Here is a tiny trained network, its code and every weight. The questions are about switching its units off for an input and a target symbol, where a switched-off unit gives its printed mean instead of its output.

import numpy as np


def w(rows, s, z=0):
    codes = np.array(rows[::2]) - 128.0
    scale = np.full(codes.shape[1], s)
    scale[-1] = z or s
    return codes * scale


def norm(h):
    return h / np.sqrt((h * h).mean(-1, keepdims=True) + 1e-5)


def f(y):
    return np.maximum(y, 0)


def softmax(a):
    e = np.exp(a - a.max(-1, keepdims=True))
    return e / e.sum(-1, keepdims=True)


def log_softmax(a):
    a = a - a.max(-1, keepdims=True)
    return a - np.log(np.exp(a).sum(-1, keepdims=True))


def net(x, mask):
    ids = ['γδεζημξπστφω'.index(c) for c in x.split()]
    T = len(ids)
    res = E[ids] + P[:T]
    u = 0
    for l in range(2):
        r = norm(res)
        for j in range(2):
            rows = slice(3 * j, 3 * j + 3)
            q, k, v = (r @ M[l][rows].T for M in (Q, K, V))
            z = softmax(np.where(np.tri(T) > 0, q @ k.T / 3**0.5, -1e9)) @ v
            o = O[l][rows]
            res = res + np.where(mask[u + j], z, o[:, -1]) @ o[:, :-1]
        u += 2
        y = f(norm(res) @ A[l][:, :-1].T + A[l][:, -1])
        res = res + np.where(mask[u : u + 4], y, B[l][:, -1]) @ B[l][:, :-1]
        u += 4
    return log_softmax(norm(res)[-1] @ U[:, :-1].T + U[:, -1])


Q, K, V, O, A, B = {}, {}, {}, {}, {}, {}
E = w([
[85,131,138,100,156,191,41],'γ',
[117,225,206,104,101,128,87],'δ',
[134,137,182,69,71,101,191],'ε',
[123,13,97,112,42,101,173],'ζ',
[49,151,100,118,128,163,115],'η',
[138,187,93,66,6,118,98],'μ',
[194,131,59,1,126,242,92],'ξ',
[110,64,89,96,162,138,128],'π',
[44,102,204,170,173,98,120],'σ',
[107,119,102,189,100,143,184],'τ',
[200,48,147,180,55,134,62],'φ',
[112,64,87,98,163,139,127],'ω',
],0.0082)
P = w([
[91,95,253,139,33,235,167],'0',
[109,190,196,181,58,121,86],'1',
[115,193,192,164,63,116,93],'2',
[131,185,183,153,68,108,95],'3',
[132,176,173,146,76,98,98],'4',
[139,169,164,145,91,87,98],'5',
[141,161,163,134,92,85,98],'6',
[136,161,145,130,108,74,95],'7',
[140,156,140,128,119,64,94],'8',
[137,146,134,125,137,53,95],'9',
[136,155,126,122,145,64,98],'10',
],0.0031)
Q[0] = w([
[142,111,219,150,124,29,128],'L0H1',
[197,88,86,61,208,74,116],'L0H1',
[163,227,185,105,141,200,127],'L0H1',
[152,34,78,152,228,3,142],'L0H2',
[189,238,186,231,52,250,199],'L0H2',
[174,126,125,188,198,27,190],'L0H2',
],0.005)
K[0] = w([
[190,136,161,79,36,130,144],'L0H1',
[192,49,218,153,135,144,89],'L0H1',
[176,185,153,55,163,136,82],'L0H1',
[118,79,231,99,152,253,62],'L0H2',
[133,195,52,111,179,5,44],'L0H2',
[68,138,138,64,193,233,7],'L0H2',
],0.005)
V[0] = w([
[120,133,198,108,78,200,121],'L0H1',
[218,200,177,95,241,76,154],'L0H1',
[66,188,127,96,159,121,130],'L0H1',
[177,89,174,129,139,163,34],'L0H2',
[137,129,5,113,48,76,97],'L0H2',
[130,158,158,59,123,192,135],'L0H2',
],0.0032)
O[0] = w([
[193,93,132,191,218,58,134,188],'L0H1',
[5,73,67,148,230,191,164,1],'L0H1',
[195,94,8,164,125,143,57,144],'L0H1',
[123,95,171,181,23,153,108,97],'L0H2',
[148,61,24,110,108,60,134,127],'L0H2',
[112,218,145,61,65,190,174,135],'L0H2',
],0.0026,0.0044)
A[0] = w([
[229,218,82,251,50,143,254,17],'L0N1',
[79,77,165,201,71,51,230,14],'L0N2',
[157,173,191,38,140,109,105,112],'L0N3',
[161,132,152,113,159,124,47,7],'L0N4',
],0.0046,0.0013)
B[0] = w([
[135,29,111,109,232,52,75,254],'L0N1',
[105,181,61,160,240,124,194,215],'L0N2',
[119,92,96,109,255,146,116,172],'L0N3',
[86,95,118,175,128,75,189,153],'L0N4',
],0.0062)
Q[1] = w([
[118,72,235,151,149,145,108],'L1H1',
[137,36,92,88,109,124,153],'L1H1',
[150,150,101,103,68,69,202],'L1H1',
[153,29,94,170,127,120,184],'L1H2',
[136,200,125,140,118,179,102],'L1H2',
[157,190,124,254,137,93,117],'L1H2',
],0.0077)
K[1] = w([
[209,62,237,176,190,146,137],'L1H1',
[120,57,151,70,72,138,182],'L1H1',
[167,152,83,86,67,87,170],'L1H1',
[105,106,128,200,67,172,213],'L1H2',
[126,145,109,98,168,110,54],'L1H2',
[132,119,3,150,108,27,84],'L1H2',
],0.0076)
V[1] = w([
[55,173,86,193,198,133,82],'L1H1',
[89,97,194,179,122,64,96],'L1H1',
[80,161,155,107,88,232,122],'L1H1',
[253,169,148,157,197,108,72],'L1H2',
[111,147,190,104,103,191,72],'L1H2',
[80,242,157,46,135,114,203],'L1H2',
],0.0041)
O[1] = w([
[131,87,163,189,207,132,153,252],'L1H1',
[96,146,197,145,136,40,194,179],'L1H1',
[132,26,81,54,214,69,152,65],'L1H1',
[253,83,113,111,208,71,80,161],'L1H2',
[133,186,184,168,139,160,47,77],'L1H2',
[131,224,149,127,170,89,171,109],'L1H2',
],0.0046,0.0034)
A[1] = w([
[137,255,202,81,103,186,119,172],'L1N1',
[60,236,191,220,148,144,119,94],'L1N2',
[194,155,46,104,57,73,134,43],'L1N3',
[170,163,197,28,126,72,249,4],'L1N4',
],0.0049,0.0034)
B[1] = w([
[180,92,33,205,198,19,107,195],'L1N1',
[156,169,97,129,6,203,147,253],'L1N2',
[74,190,235,42,93,101,105,155],'L1N3',
[93,212,170,25,186,253,127,171],'L1N4',
],0.0052,0.0023)
U = w([
[78,108,214,211,164,233,22,68],'γ',
[241,246,163,184,159,85,82,3],'δ',
[89,217,177,23,216,191,235,135],'ε',
[42,124,129,75,27,66,244,199],'ζ',
[88,205,20,219,72,212,103,203],'η',
[122,162,141,5,59,1,57,90],'μ',
[237,112,42,48,135,210,98,105],'ξ',
[36,75,146,50,97,176,123,144],'π',
[49,170,221,234,105,161,223,123],'σ',
[157,21,94,173,203,14,209,118],'τ',
[197,45,171,169,20,103,93,137],'φ',
[53,91,146,72,93,166,129,105],'ω',
],0.0086,0.005)

Each question gives the input, a string of symbols that net reads in full, and the target symbol t.
The units are the heads (3 rows each of Q, K, V and O) and the neurons (one row each of A and B). Each row of codes is followed by its name. A weight is (code - 128) times the scale printed after its matrix; where a second scale follows, it is the last column's (O, A, B and U).
mask holds one flag per unit, layer by layer, with each layer's heads first. A switched-off unit (its flag False) gives its mean, the last column of its rows in O or B, instead of its output. The means were averaged over made-up inputs and are rounded, as every weight is.
A unit's drop is (log p(t) with every unit on - log p(t) with that unit switched off) / (log p(t) with every unit on - log p(t) with every unit switched off).
most important unit: the unit with the biggest drop
top k neurons: the k neurons with the biggest drops, biggest first
top k neurons in layer l: the k neurons of layer l with the biggest drops, biggest first
which heads matter: for each layer, one digit per head in row order, 1 if its drop is at least 0.15 and else 0, layers parted by /
drop when u is switched off: that unit's drop, to one decimal
input π π ε σ τ π, target π: top 2 neurons : (L0N2 L0N1)
input γ τ π, target γ: top 3 neurons : (L0N1 L0N2 L0N3)
input γ φ τ τ ζ η, target η: which heads matter : 10 / 00
input φ μ η τ τ η τ η γ, target γ: which heads matter : 00 / 10
input τ τ μ ζ σ μ δ η, target η: most important unit : L0N1
input η ε η, target ε: top 3 neurons : (L0N1 L0N3 L1N1)
input η τ δ ω, target η: top 3 neurons : (L0N1 L0N2 L1N2)
input ε τ η ω, target ε: top 2 neurons : (L0N1 L0N2)
input δ γ ξ δ τ ε π, target δ: which heads matter : 00 / 01
input ξ γ π, target ξ: which heads matter : 01 / 10
input δ τ ω, target δ: top 4 neurons : (L0N1 L0N2 L0N3 L1N2)
input γ η τ τ φ π, target γ: top 2 neurons : (L0N1 L0N3)
input σ τ τ τ μ τ π, target σ: top 3 neurons : (L0N1 L0N2 L0N3)
input τ δ η η γ η, target γ: top 2 neurons in layer 0 : (L0N2 L0N1)
input ξ ω δ ε τ π, target ξ: top neuron in layer 0 : (L0N1)
input σ μ τ ω, target σ: which heads matter : 01 / 01
input μ τ ζ ζ τ δ π, target μ: which heads matter : 01 / 10
input η δ δ η, target δ: which heads matter : 00 / 11
input σ τ ε γ π, target σ: which heads matter : 01 / 01
input φ τ ε π, target φ: most important unit : L1H2
input π η τ σ τ ε τ ε γ ω, target π: top 3 neurons : (L0N2 L0N1 L1N1)
input τ τ σ τ ω η η π τ γ, target γ: top 4 neurons : (L0N1 L0N2 L1N1 L1N2)
input δ δ τ π γ ξ τ τ γ γ ζ, target ζ: which heads matter : 00 / 00
input μ τ ε η ζ τ τ τ ε τ ω, target μ: top 3 neurons : (L0N2 L0N1 L1N3)
input μ ε δ τ ω ω, target μ: top 3 neurons in layer 0 : (L0N2 L0N1 L0N3)
input ε ζ μ ε γ γ τ ε π, target ε: top 4 neurons : (L0N1 L0N2 L1N4 L0N3)
input ε γ φ η γ τ τ μ η δ σ, target σ: top neuron : (L0N1)
input ζ η ε τ τ ζ τ π π, target ζ: drop when L1H1 is switched off : 0.2
input ε η τ τ π, target ε: drop when L0N3 is switched off : 0.1
